Below are the code and all the weights of a small trained network. Each question names an input and a target symbol and asks about switching units off, where a switched-off unit gives its printed mean instead of its output.

import numpy as np


def w(rows, s, z=0):
    codes = np.array(rows[::2]) - 128.0
    scale = np.full(codes.shape[1], s)
    scale[-1] = z or s
    return codes * scale


def norm(h):
    return h / np.sqrt((h * h).mean(-1, keepdims=True) + 1e-5)


def f(y):
    return y / 2 * (1 + np.tanh(0.7978845608 * (y + 0.044715 * y**3)))


def softmax(a):
    e = np.exp(a - a.max(-1, keepdims=True))
    return e / e.sum(-1, keepdims=True)


def log_softmax(a):
    a = a - a.max(-1, keepdims=True)
    return a - np.log(np.exp(a).sum(-1, keepdims=True))


def net(x, mask):
    ids = ['Φβγδεζηθλμπ'.index(c) for c in x.split()]
    T = len(ids)
    res = E[ids] + P[:T]
    u = 0
    for l in range(2):
        r = norm(res)
        for j in range(2):
            rows = slice(3 * j, 3 * j + 3)
            q, k, v = (r @ M[l][rows].T for M in (Q, K, V))
            z = softmax(np.where(np.tri(T) > 0, q @ k.T / 3**0.5, -1e9)) @ v
            o = O[l][rows]
            res = res + np.where(mask[u + j], z, o[:, -1]) @ o[:, :-1]
        u += 2
        y = f(norm(res) @ A[l][:, :-1].T + A[l][:, -1])
        res = res + np.where(mask[u : u + 4], y, B[l][:, -1]) @ B[l][:, :-1]
        u += 4
    return log_softmax(norm(res)[-1] @ U[:, :-1].T + U[:, -1])


Q, K, V, O, A, B = {}, {}, {}, {}, {}, {}
E = w([
[137,109,113,73,105,149,108,149,120],'Φ',
[160,65,142,102,103,160,120,145,103],'β',
[151,137,111,171,75,93,132,110,189],'γ',
[139,33,148,100,84,143,139,132,101],'δ',
[147,55,141,96,134,94,115,149,90],'ε',
[80,143,182,165,150,98,158,130,82],'ζ',
[141,161,188,185,166,166,182,133,76],'η',
[107,126,138,109,221,133,94,92,193],'θ',
[138,169,123,116,139,137,143,2,110],'λ',
[40,150,120,133,140,135,169,127,120],'μ',
[81,146,127,150,140,154,161,186,124],'π',
],0.0093)
P = w([
[83,160,79,133,131,173,4,112,77],'0',
[143,100,214,149,136,153,95,139,95],'1',
[149,99,193,129,139,138,136,144,104],'2',
[159,100,153,115,143,115,166,131,129],'3',
[176,112,126,121,135,98,200,122,129],'4',
[195,127,104,115,127,81,245,129,150],'5',
],0.0048)
Q[0] = w([
[174,48,129,40,118,110,129,71,134],'0.h0',
[168,106,108,97,81,162,140,110,112],'0.h0',
[122,104,246,125,141,157,149,156,105],'0.h0',
[81,111,198,126,142,183,135,190,39],'0.h1',
[214,1,62,61,87,91,86,153,206],'0.h1',
[59,127,196,69,244,191,135,139,142],'0.h1',
],0.008)
K[0] = w([
[128,111,142,121,160,87,187,75,133],'0.h0',
[99,124,131,125,103,101,194,110,126],'0.h0',
[82,121,64,125,169,130,134,114,86],'0.h0',
[92,148,60,154,120,160,112,179,71],'0.h1',
[118,101,156,115,170,111,234,168,179],'0.h1',
[92,122,152,161,161,165,2,140,126],'0.h1',
],0.01)
V[0] = w([
[161,102,98,207,94,165,105,119,136],'0.h0',
[151,112,157,220,121,80,124,113,174],'0.h0',
[125,120,149,135,60,97,188,22,93],'0.h0',
[125,123,103,152,58,122,169,253,188],'0.h1',
[191,183,183,74,105,63,101,95,54],'0.h1',
[245,157,122,135,221,149,89,211,167],'0.h1',
],0.0044)
O[0] = w([
[206,200,119,122,111,161,169,171,112,120],'0.h0',
[153,70,148,139,166,177,132,206,61,24],'0.h0',
[197,85,142,67,200,178,37,159,140,89],'0.h0',
[115,203,134,24,173,146,65,37,51,7],'0.h1',
[161,124,4,216,145,161,66,201,174,112],'0.h1',
[78,64,61,208,92,145,155,24,12,71],'0.h1',
],0.0039,0.0021)
A[0] = w([
[181,156,102,156,58,131,72,3,142,97],'0.n0',
[202,115,220,214,149,173,151,101,96,110],'0.n1',
[46,139,139,193,128,109,199,81,89,6],'0.n2',
[238,102,57,99,81,179,151,130,86,60],'0.n3',
],0.0051,0.0016)
B[0] = w([
[82,178,179,142,145,71,118,69,214,173],'0.n0',
[59,133,22,61,96,104,138,172,185,251],'0.n1',
[209,95,198,191,157,153,144,255,139,238],'0.n2',
[102,46,122,203,100,141,153,138,175,226],'0.n3',
],0.0049,0.0023)
Q[1] = w([
[143,96,80,158,128,89,67,87,217],'1.h0',
[255,50,87,60,179,133,83,60,237],'1.h0',
[84,5,101,146,152,133,114,87,168],'1.h0',
[146,179,132,93,134,155,87,87,47],'1.h1',
[107,151,187,159,167,81,183,202,145],'1.h1',
[146,40,99,74,194,128,112,114,105],'1.h1',
],0.0084)
K[1] = w([
[213,110,76,110,133,58,174,49,202],'1.h0',
[235,102,139,111,156,118,244,99,149],'1.h0',
[172,132,75,145,243,150,238,84,170],'1.h0',
[116,83,166,38,38,197,99,166,120],'1.h1',
[2,190,118,236,133,219,96,120,126],'1.h1',
[159,92,138,99,223,119,250,140,104],'1.h1',
],0.007)
V[1] = w([
[99,99,192,162,168,193,148,159,158],'1.h0',
[18,179,112,108,194,140,29,85,163],'1.h0',
[94,195,53,128,126,173,199,174,136],'1.h0',
[74,126,81,121,162,176,254,197,126],'1.h1',
[152,203,87,131,199,65,142,144,150],'1.h1',
[97,161,125,115,97,214,166,100,196],'1.h1',
],0.0056)
O[1] = w([
[94,133,20,44,105,96,131,105,109,254],'1.h0',
[253,181,114,130,100,125,125,11,151,228],'1.h0',
[115,56,111,172,220,68,137,63,84,146],'1.h0',
[162,188,174,170,87,141,32,106,166,150],'1.h1',
[122,134,80,109,84,102,46,169,75,112],'1.h1',
[68,68,180,72,186,147,36,103,185,205],'1.h1',
],0.0058,0.0028)
A[1] = w([
[131,107,230,161,94,146,170,3,148,123],'1.n0',
[77,236,164,174,211,99,204,93,119,6],'1.n1',
[111,71,130,155,114,179,178,237,80,19],'1.n2',
[92,35,106,35,128,187,109,70,21,200],'1.n3',
],0.0057,0.0021)
B[1] = w([
[146,129,73,98,168,90,89,140,103,252],'1.n0',
[123,93,82,59,89,253,38,123,88,163],'1.n1',
[140,153,146,115,111,125,85,2,107,239],'1.n2',
[132,222,114,190,179,134,144,183,114,236],'1.n3',
],0.0084,0.0033)
U = w([
[153,198,110,111,151,77,71,31,176,150],'Φ',
[61,7,79,120,159,103,167,153,187,87],'β',
[142,213,186,230,133,195,126,93,154,107],'γ',
[102,104,195,91,150,221,185,80,152,101],'δ',
[117,112,134,139,52,93,206,42,60,204],'ε',
[107,100,97,68,57,176,49,117,34,159],'ζ',
[86,86,128,242,146,106,64,110,94,179],'η',
[143,179,6,146,47,114,134,193,103,8],'θ',
[255,75,122,147,168,177,140,170,122,113],'λ',
[101,168,184,50,101,107,94,223,150,96],'μ',
[88,194,133,112,220,93,185,135,58,220],'π',
],0.0096,0.0016)

Each question gives the input, a string of symbols that net reads in full, and the target symbol t.
The units are the heads (3 rows each of Q, K, V and O) and the neurons (one row each of A and B). Each row of codes is followed by its name. A weight is (code - 128) times the scale printed after its matrix; where a second scale follows, it is the last column's (O, A, B and U).
mask holds one flag per unit, layer by layer, with each layer's heads first. A switched-off unit (its flag False) gives its mean, the last column of its rows in O or B, instead of its output. The means were averaged over made-up inputs and are rounded, as every weight is.
A unit's drop is (log p(t) with every unit on - log p(t) with that unit switched off) / (log p(t) with every unit on - log p(t) with every unit switched off).
The circuit of an input: a set's keep is (log p(t) with only the set's units on - log p(t) with every unit switched off) / (log p(t) with every unit on - log p(t) with every unit switched off). Starting from all 12 units, units are removed one at a time, each time the one whose removal leaves the highest keep (on an exact tie, the one counted first), for as long as the keep stays at least 0.8.
circuit, biggest first: the units of the circuit, biggest drop first
top k neurons: the k neurons with the biggest drops, biggest first
top k neurons in layer l: the k neurons of layer l with the biggest drops, biggest first
which heads matter: for each layer, one digit per head in row order, 1 if its drop is at least 0.15 and else 0, layers parted by /
input ε θ γ Φ, target θ: circuit, biggest first => 1.h0; 1.n3; 0.h1
input ε β θ γ θ, target β: circuit, biggest first => 0.h1; 1.n2
input λ θ Φ λ μ, target β: circuit, biggest first => 0.h1; 1.n3
input θ γ θ μ μ, target ε: which heads matter => 11 / 00
input π ε μ μ μ, target ζ: circuit, biggest first => 1.n1
input μ λ γ ζ, target Φ: which heads matter => 00 / 10
input γ ε μ ε, target μ: circuit, biggest first => 1.h0; 0.h1
input Φ μ ε δ, target μ: which heads matter => 01 / 10
input ε π ζ, target γ: circuit, biggest first => 0.h0; 1.h0
input β δ μ β λ ζ, target δ: which heads matter => 10 / 01
input π π π β β, target π: circuit, biggest first => 0.h1; 1.n3
input θ λ μ δ δ Φ, target δ: top 2 neurons in layer 0 => 0.n1; 0.n3
input γ μ η, target π: which heads matter => 00 / 00
input ζ λ ζ γ γ, target β: top 3 neurons in layer 0 => 0.n3; 0.n0; 0.n2
input λ ζ μ Φ, target μ: which heads matter => 01 / 00
input ε ε Φ γ π ζ, target γ: circuit, biggest first => 1.h0; 0.n2
input δ π ε, target π: circuit, biggest first => 1.n3; 0.h1
input ζ β β λ μ, target θ: circuit, biggest first => 1.h1; 0.h1
input δ ε π, target μ: circuit, biggest first => 0.h1; 1.n3
input δ δ Φ, target δ: which heads matter => 00 / 11
input ε ζ ε θ Φ π, target γ: which heads matter => 00 / 10
input ζ ζ η δ, target η: top neuron => 0.n1
input λ Φ Φ π, target β: which heads matter => 01 / 01
input θ μ θ η δ, target θ: circuit, biggest first => 1.n3; 1.h0
